Below are the code and all the weights of a small trained network. Each question names an input and a target symbol and asks about switching units off, where a switched-off unit gives its printed mean instead of its output.

import numpy as np


def w(rows, s, z=0):
    codes = np.array(rows[::2]) - 128.0
    scale = np.full(codes.shape[1], s)
    scale[-1] = z or s
    return codes * scale


def norm(h):
    return h / np.sqrt((h * h).mean(-1, keepdims=True) + 1e-5)


def f(y):
    return y / 2 * (1 + np.tanh(0.7978845608 * (y + 0.044715 * y**3)))


def softmax(a):
    e = np.exp(a - a.max(-1, keepdims=True))
    return e / e.sum(-1, keepdims=True)


def log_softmax(a):
    a = a - a.max(-1, keepdims=True)
    return a - np.log(np.exp(a).sum(-1, keepdims=True))


def net(x, mask):
    ids = ['βεζηθλμξπσφω'.index(c) for c in x.split()]
    T = len(ids)
    res = E[ids] + P[:T]
    u = 0
    for l in range(3):
        q, k, v = (norm(res) @ M[l].T for M in (Q, K, V))
        z = softmax(np.where(np.tri(T) > 0, q @ k.T / 3**0.5, -1e9)) @ v
        res = res + np.where(mask[u], z, O[l][:, -1]) @ O[l][:, :-1]
        u += 1
        y = f(norm(res) @ A[l][:, :-1].T + A[l][:, -1])
        res = res + np.where(mask[u : u + 4], y, B[l][:, -1]) @ B[l][:, :-1]
        u += 4
    return log_softmax(norm(res)[-1] @ U[:, :-1].T + U[:, -1])


Q, K, V, O, A, B = {}, {}, {}, {}, {}, {}
E = w([
[73,125,142,96,153],'β',
[135,115,113,114,151],'ε',
[156,117,87,172,198],'ζ',
[79,141,101,94,145],'η',
[102,73,101,66,182],'θ',
[79,112,106,100,141],'λ',
[82,104,102,90,137],'μ',
[108,76,163,121,93],'ξ',
[134,91,132,95,155],'π',
[148,135,91,130,69],'σ',
[76,145,135,99,128],'φ',
[213,119,238,246,114],'ω',
],0.012)
P = w([
[28,51,12,134,206],'0',
[52,72,39,126,198],'1',
[77,72,51,129,189],'2',
[91,99,72,129,180],'3',
[112,100,83,135,177],'4',
[135,103,90,133,192],'5',
[160,114,99,131,198],'6',
[183,124,99,131,205],'7',
[194,112,103,139,204],'8',
[205,133,120,145,221],'9',
[228,124,125,139,213],'10',
[244,126,121,145,210],'11',
[248,141,135,156,218],'12',
[253,143,127,154,219],'13',
],0.0039)
Q[0] = w([
[24,243,141,2,96],'0.h0',
[100,217,201,144,48],'0.h0',
[152,159,177,230,82],'0.h0',
],0.0056)
K[0] = w([
[49,2,117,33,53],'0.h0',
[107,118,67,55,148],'0.h0',
[183,193,103,83,212],'0.h0',
],0.0054)
V[0] = w([
[155,200,198,130,154],'0.h0',
[161,108,104,106,135],'0.h0',
[180,117,158,254,75],'0.h0',
],0.0047)
O[0] = w([
[69,2,114,242,138,4],'0.h0',
[106,217,148,117,82,159],'0.h0',
[230,99,221,191,207,83],'0.h0',
],0.004,0.003)
A[0] = w([
[46,205,166,98,11,159],'0.n0',
[75,69,190,64,3,158],'0.n1',
[164,20,3,110,157,207],'0.n2',
[103,84,207,133,170,254],'0.n3',
],0.005,0.0017)
B[0] = w([
[171,32,88,130,252,155],'0.n0',
[223,90,61,93,192,232],'0.n1',
[114,238,200,75,132,255],'0.n2',
[209,99,5,140,137,195],'0.n3',
],0.0043,0.0039)
Q[1] = w([
[2,117,156,139,27],'1.h0',
[81,5,110,118,91],'1.h0',
[43,48,167,234,16],'1.h0',
],0.0079)
K[1] = w([
[35,151,101,99,129],'1.h0',
[113,117,88,77,136],'1.h0',
[5,125,114,78,173],'1.h0',
],0.016)
V[1] = w([
[48,88,254,147,197],'1.h0',
[133,145,167,93,225],'1.h0',
[140,91,157,195,250],'1.h0',
],0.0048)
O[1] = w([
[72,11,176,202,138,28],'1.h0',
[3,111,101,111,145,216],'1.h0',
[57,74,252,59,210,253],'1.h0',
],0.0043,0.0026)
A[1] = w([
[139,193,165,108,62,254],'1.n0',
[159,141,135,121,154,29],'1.n1',
[225,115,2,130,185,43],'1.n2',
[45,129,145,48,138,76],'1.n3',
],0.0069,0.0015)
B[1] = w([
[193,36,26,127,184,135],'1.n0',
[72,140,172,86,79,142],'1.n1',
[59,186,255,53,60,255],'1.n2',
[186,69,111,176,179,233],'1.n3',
],0.0052,0.004)
Q[2] = w([
[63,102,40,248,22],'2.h0',
[78,77,83,232,49],'2.h0',
[138,77,142,98,225],'2.h0',
],0.011)
K[2] = w([
[78,122,36,90,148],'2.h0',
[86,104,49,83,173],'2.h0',
[130,143,254,161,138],'2.h0',
],0.014)
V[2] = w([
[184,117,160,207,253],'2.h0',
[24,228,224,28,184],'2.h0',
[63,217,83,201,249],'2.h0',
],0.0049)
O[2] = w([
[199,177,214,74,123,145],'2.h0',
[94,161,118,203,220,252],'2.h0',
[45,255,192,208,93,75],'2.h0',
],0.0066,0.0043)
A[2] = w([
[80,136,135,197,74,152],'2.n0',
[143,1,149,97,182,136],'2.n1',
[181,98,144,210,114,255],'2.n2',
[87,129,66,163,162,94],'2.n3',
],0.011,0.0038)
B[2] = w([
[202,33,59,163,123,127],'2.n0',
[254,88,88,212,180,244],'2.n1',
[158,102,54,41,217,135],'2.n2',
[228,79,220,137,66,161],'2.n3',
],0.0075,0.011)
U = w([
[202,67,88,164,196,159],'β',
[186,117,254,53,85,113],'ε',
[76,96,130,145,96,162],'ζ',
[90,91,154,162,104,86],'η',
[67,95,110,96,102,169],'θ',
[113,126,126,134,121,5],'λ',
[72,213,189,157,199,184],'μ',
[178,188,130,235,35,68],'ξ',
[76,68,180,161,115,75],'π',
[40,68,121,35,175,73],'σ',
[89,125,113,150,101,145],'φ',
[141,224,31,43,114,89],'ω',
],0.0084,0.0032)

Each question gives the input, a string of symbols that net reads in full, and the target symbol t.
The units are the heads (3 rows each of Q, K, V and O) and the neurons (one row each of A and B). Each row of codes is followed by its name. A weight is (code - 128) times the scale printed after its matrix; where a second scale follows, it is the last column's (O, A, B and U).
mask holds one flag per unit, layer by layer, with each layer's heads first. A switched-off unit (its flag False) gives its mean, the last column of its rows in O or B, instead of its output. The means were averaged over made-up inputs and are rounded, as every weight is.
A unit's drop is (log p(t) with every unit on - log p(t) with that unit switched off) / (log p(t) with every unit on - log p(t) with every unit switched off).
The circuit of an input: a set's keep is (log p(t) with only the set's units on - log p(t) with every unit switched off) / (log p(t) with every unit on - log p(t) with every unit switched off). Starting from the 12 units with the biggest drops (on a tie, the unit counted first), units are removed one at a time, each time the one whose removal leaves the highest keep (on an exact tie, the one counted first), for as long as the keep stays at least 0.8.
circuit, biggest first: the units of the circuit, biggest drop first
most important unit: the unit with the biggest drop
top k neurons: the k neurons with the biggest drops, biggest first
top k neurons in layer l: the k neurons of layer l with the biggest drops, biggest first
drop when u is switched off: that unit's drop, to one decimal
input ξ η ε μ φ ξ ξ ξ ζ β θ μ, target μ: top 2 neurons -> (2.n1, 0.n1)
input μ λ ξ θ ξ ξ θ ζ ξ ξ η ζ ε μ, target μ: top 2 neurons -> (0.n1, 2.n1)
input ζ ξ ξ ζ ξ σ β, target ω: circuit, biggest first -> (1.h0, 2.n1)
input ζ ω ξ ε ξ ξ ε, target ε: top 2 neurons -> (0.n2, 0.n3)
input λ ε θ, target σ: circuit, biggest first -> (2.n1, 0.h0, 2.h0)
input ξ ζ μ σ ε, target ω: top 2 neurons -> (2.n1, 1.n0)
input π ξ ζ φ, target μ: top 2 neurons -> (2.n1, 0.n0)
input σ ε ξ ξ ξ ζ π π, target μ: most important unit -> 0.n1
input θ ε ε, target ξ: top 2 neurons -> (2.n3, 0.n1)
input μ λ ζ ε λ ξ ω ε ξ ε ξ λ ξ, target ε: circuit, biggest first -> (2.h0, 0.n3, 1.n2, 2.n1)
input ε π ξ π β ξ λ ξ ξ ζ β, target μ: top 2 neurons -> (2.n1, 0.n1)
input θ ζ θ ξ λ ζ ξ ξ λ ζ μ ε ε, target μ: top 2 neurons -> (0.n1, 2.n1)
input ξ ξ σ ε ζ η, target μ: top 2 neurons -> (2.n1, 0.n0)
input ξ σ π η, target ω: top 2 neurons -> (2.n1, 2.n3)
input ξ λ ω ξ μ ξ ε ε ξ ξ ζ μ, target ε: top neuron -> (0.n2)
input π ξ ω μ ξ π ξ, target ε: top 3 neurons in layer 1 -> (1.n2, 1.n3, 1.n0)
input ξ ξ ζ ζ ε ξ ζ π ξ ε ε σ μ, target ω: drop when 2.n1 is switched off -> 0.4
input ξ ε π π ξ σ θ, target ω: drop when 0.n1 is switched off -> -0.1
input ξ μ β ξ θ σ ζ ε, target μ: drop when 2.h0 is switched off -> 0.9
input ξ ξ π σ λ, target ω: top neuron in layer 2 -> (2.n1)
